Here is a tiny trained network, its code and every weight. The questions are about switching its units off for an input and a target symbol, where a switched-off unit gives its printed mean instead of its output.

import numpy as np


def w(rows, s, z=0):
    codes = np.array(rows[::2]) - 128.0
    scale = np.full(codes.shape[1], s)
    scale[-1] = z or s
    return codes * scale


def f(y):
    return np.maximum(y, 0)


def softmax(a):
    e = np.exp(a - a.max(-1, keepdims=True))
    return e / e.sum(-1, keepdims=True)


def log_softmax(a):
    a = a - a.max(-1, keepdims=True)
    return a - np.log(np.exp(a).sum(-1, keepdims=True))


def net(x, mask):
    ids = ['ΛΣΩαζμξπτψ'.index(c) for c in x.split()]
    T = len(ids)
    res = E[ids] + P[:T]
    r = res
    for j in range(2):
        rows = slice(2 * j, 2 * j + 2)
        q, k, v = (r @ M[0][rows].T for M in (Q, K, V))
        z = softmax(np.where(np.tri(T) > 0, q @ k.T / 2**0.5, -1e9)) @ v
        o = O[0][rows]
        res = res + np.where(mask[j], z, o[:, -1]) @ o[:, :-1]
    y = f(res @ A[0][:, :-1].T + A[0][:, -1])
    res = res + np.where(mask[2:10], y, B[0][:, -1]) @ B[0][:, :-1]
    return log_softmax(res[-1] @ U[:, :-1].T + U[:, -1])


Q, K, V, O, A, B = {}, {}, {}, {}, {}, {}
E = w([
[195,1,63,147,29],'Λ',
[204,141,153,134,195],'Σ',
[88,180,53,102,232],'Ω',
[183,89,27,225,15],'α',
[155,72,129,13,238],'ζ',
[200,187,85,108,239],'μ',
[83,149,176,164,153],'ξ',
[126,24,4,140,43],'π',
[51,106,193,136,149],'τ',
[128,58,243,107,153],'ψ',
],0.0098)
P = w([
[87,238,231,37,28],'0',
[124,104,119,152,220],'1',
[170,170,51,6,134],'2',
[123,131,139,126,112],'3',
[122,65,112,192,235],'4',
[170,161,48,32,108],'5',
[134,123,123,136,94],'6',
[127,46,102,210,231],'7',
[171,151,39,45,86],'8',
[144,115,105,140,81],'9',
[139,36,91,227,222],'10',
[172,149,26,43,83],'11',
[151,117,106,139,87],'12',
],0.014)
Q[0] = w([
[109,40,113,205,227],'head 0',
[145,100,107,198,150],'head 0',
[110,152,162,116,106],'head 1',
[107,27,112,254,230],'head 1',
],0.016)
K[0] = w([
[159,5,16,173,39],'head 0',
[150,112,53,199,67],'head 0',
[162,202,172,79,148],'head 1',
[162,24,18,177,32],'head 1',
],0.011)
V[0] = w([
[114,6,191,70,109],'head 0',
[124,194,154,197,85],'head 0',
[31,152,94,189,172],'head 1',
[26,147,63,117,80],'head 1',
],0.014)
O[0] = w([
[147,5,188,54,116,203],'head 0',
[150,134,100,180,164,77],'head 0',
[48,151,97,133,173,4],'head 1',
[39,107,45,159,92,142],'head 1',
],0.015,0.0043)
A[0] = w([
[134,170,99,88,46,148],'neuron 0',
[132,121,158,191,102,31],'neuron 1',
[121,117,165,54,116,160],'neuron 2',
[84,145,200,139,91,247],'neuron 3',
[140,141,94,157,186,29],'neuron 4',
[78,128,202,189,81,87],'neuron 5',
[110,197,169,89,77,107],'neuron 6',
[87,151,141,251,190,2],'neuron 7',
],0.014,0.005)
B[0] = w([
[98,170,208,117,147,194],'neuron 0',
[179,148,183,111,146,138],'neuron 1',
[65,115,140,161,174,252],'neuron 2',
[198,110,124,58,79,170],'neuron 3',
[71,116,159,190,75,161],'neuron 4',
[103,121,65,228,141,146],'neuron 5',
[101,112,6,145,205,158],'neuron 6',
[182,147,107,72,61,173],'neuron 7',
],0.013,0.015)
U = w([
[99,163,140,108,148,115],'Λ',
[126,158,221,116,92,6],'Σ',
[179,104,59,100,84,241],'Ω',
[57,158,166,152,71,3],'α',
[102,171,118,84,133,158],'ζ',
[175,70,138,201,142,62],'μ',
[121,182,137,116,149,194],'ξ',
[205,166,143,32,110,193],'π',
[121,176,205,254,145,123],'τ',
[91,86,67,242,140,141],'ψ',
],0.011,0.0045)

Each question gives the input, a string of symbols that net reads in full, and the target symbol t.
The units are the heads (2 rows each of Q, K, V and O) and the neurons (one row each of A and B). Each row of codes is followed by its name. A weight is (code - 128) times the scale printed after its matrix; where a second scale follows, it is the last column's (O, A, B and U).
mask holds one flag per unit, heads first, then neurons. A switched-off unit (its flag False) gives its mean, the last column of its rows in O or B, instead of its output. The means were averaged over made-up inputs and are rounded, as every weight is.
A unit's drop is (log p(t) with every unit on - log p(t) with that unit switched off) / (log p(t) with every unit on - log p(t) with every unit switched off).
The circuit of an input: a set's keep is (log p(t) with only the set's units on - log p(t) with every unit switched off) / (log p(t) with every unit on - log p(t) with every unit switched off). Starting from all 10 units, units are removed one at a time, each time the one whose removal leaves the highest keep (on an exact tie, the one counted first), for as long as the keep stays at least 0.8.
units of the circuit, in order: the units of the circuit, biggest drop first
unit that matters most: the unit with the biggest drop
top k neurons: the k neurons with the biggest drops, biggest first
which heads matter: for each layer, one digit per head in row order, 1 if its drop is at least 0.15 and else 0, layers parted by /
input π Σ α ξ, target Ω: unit that matters most -> neuron 2
input ξ Σ α μ μ Σ α μ, target Ω: which heads matter -> 10
input Σ π α π Σ α α, target τ: which heads matter -> 10
input α π Λ ξ Σ Σ μ ξ ψ α ξ, target Ω: units of the circuit, in order -> [neuron 7; head 0]
input ζ ψ μ, target Σ: units of the circuit, in order -> [neuron 2; head 0; head 1; neuron 0]
input π ξ Ω ξ π Σ Ω α ψ τ ζ, target Ω: top 4 neurons -> [neuron 7; neuron 2; neuron 0; neuron 5]
input Σ Σ Σ τ μ ξ τ Λ Λ Λ τ, target μ: units of the circuit, in order -> [head 1; head 0]
input Ω Σ π Σ μ τ Λ ψ Σ μ Ω Λ, target α: units of the circuit, in order -> [neuron 0; head 1]
input ζ Ω τ, target Σ: top 3 neurons -> [neuron 2; neuron 0; neuron 5]
input α π ψ Λ Λ π Σ α τ, target Λ: top 4 neurons -> [neuron 2; neuron 6; neuron 0; neuron 7]
input ζ τ μ ψ Σ Ω Λ Λ Σ Λ Σ Λ, target Σ: units of the circuit, in order -> [neuron 0; neuron 2; head 0]
input ξ Σ ξ Λ ψ ψ Λ Λ ξ π π τ, target ψ: top 2 neurons -> [neuron 3; neuron 4]
input ξ π α α π Ω, target ψ: which heads matter -> 10
input ξ Λ ζ α Σ, target Ω: top neuron -> [neuron 7]
input ψ Σ μ μ π π τ ξ α Σ Λ ψ, target μ: which heads matter -> 10
input Ω Σ μ Λ Σ π ψ Λ τ Λ Λ τ, target α: which heads matter -> 11
input μ μ Σ Σ, target π: units of the circuit, in order -> [neuron 2; head 1; head 0]
input Ω μ Ω ζ Λ π Σ Σ τ π ξ ζ, target α: top 2 neurons -> [neuron 4; neuron 0]
input Σ μ ξ, target π: units of the circuit, in order -> [head 1; head 0; neuron 2]
input μ τ Λ ψ, target μ: top 3 neurons -> [neuron 2; neuron 3; neuron 5]
input ξ π ζ ζ Λ π Σ Σ α, target ψ: units of the circuit, in order -> [head 0]
input μ τ π, target τ: units of the circuit, in order -> [head 0; neuron 0]
input Ω ψ Σ ζ Λ α Λ ζ Λ ψ ζ ψ, target α: top 2 neurons -> [neuron 4; neuron 0]
input Σ Σ τ Ω ξ, target π: units of the circuit, in order -> [neuron 7; head 1]
input τ Λ ζ α Σ α π, target α: top 3 neurons -> [neuron 0; neuron 3; neuron 6]
input ψ Λ μ π μ Ω Σ ξ Ω Σ π Ω, target μ: units of the circuit, in order -> [head 0; neuron 2; head 1]
input ξ Σ α ψ α ζ π ξ Λ τ α, target Ω: which heads matter -> 00
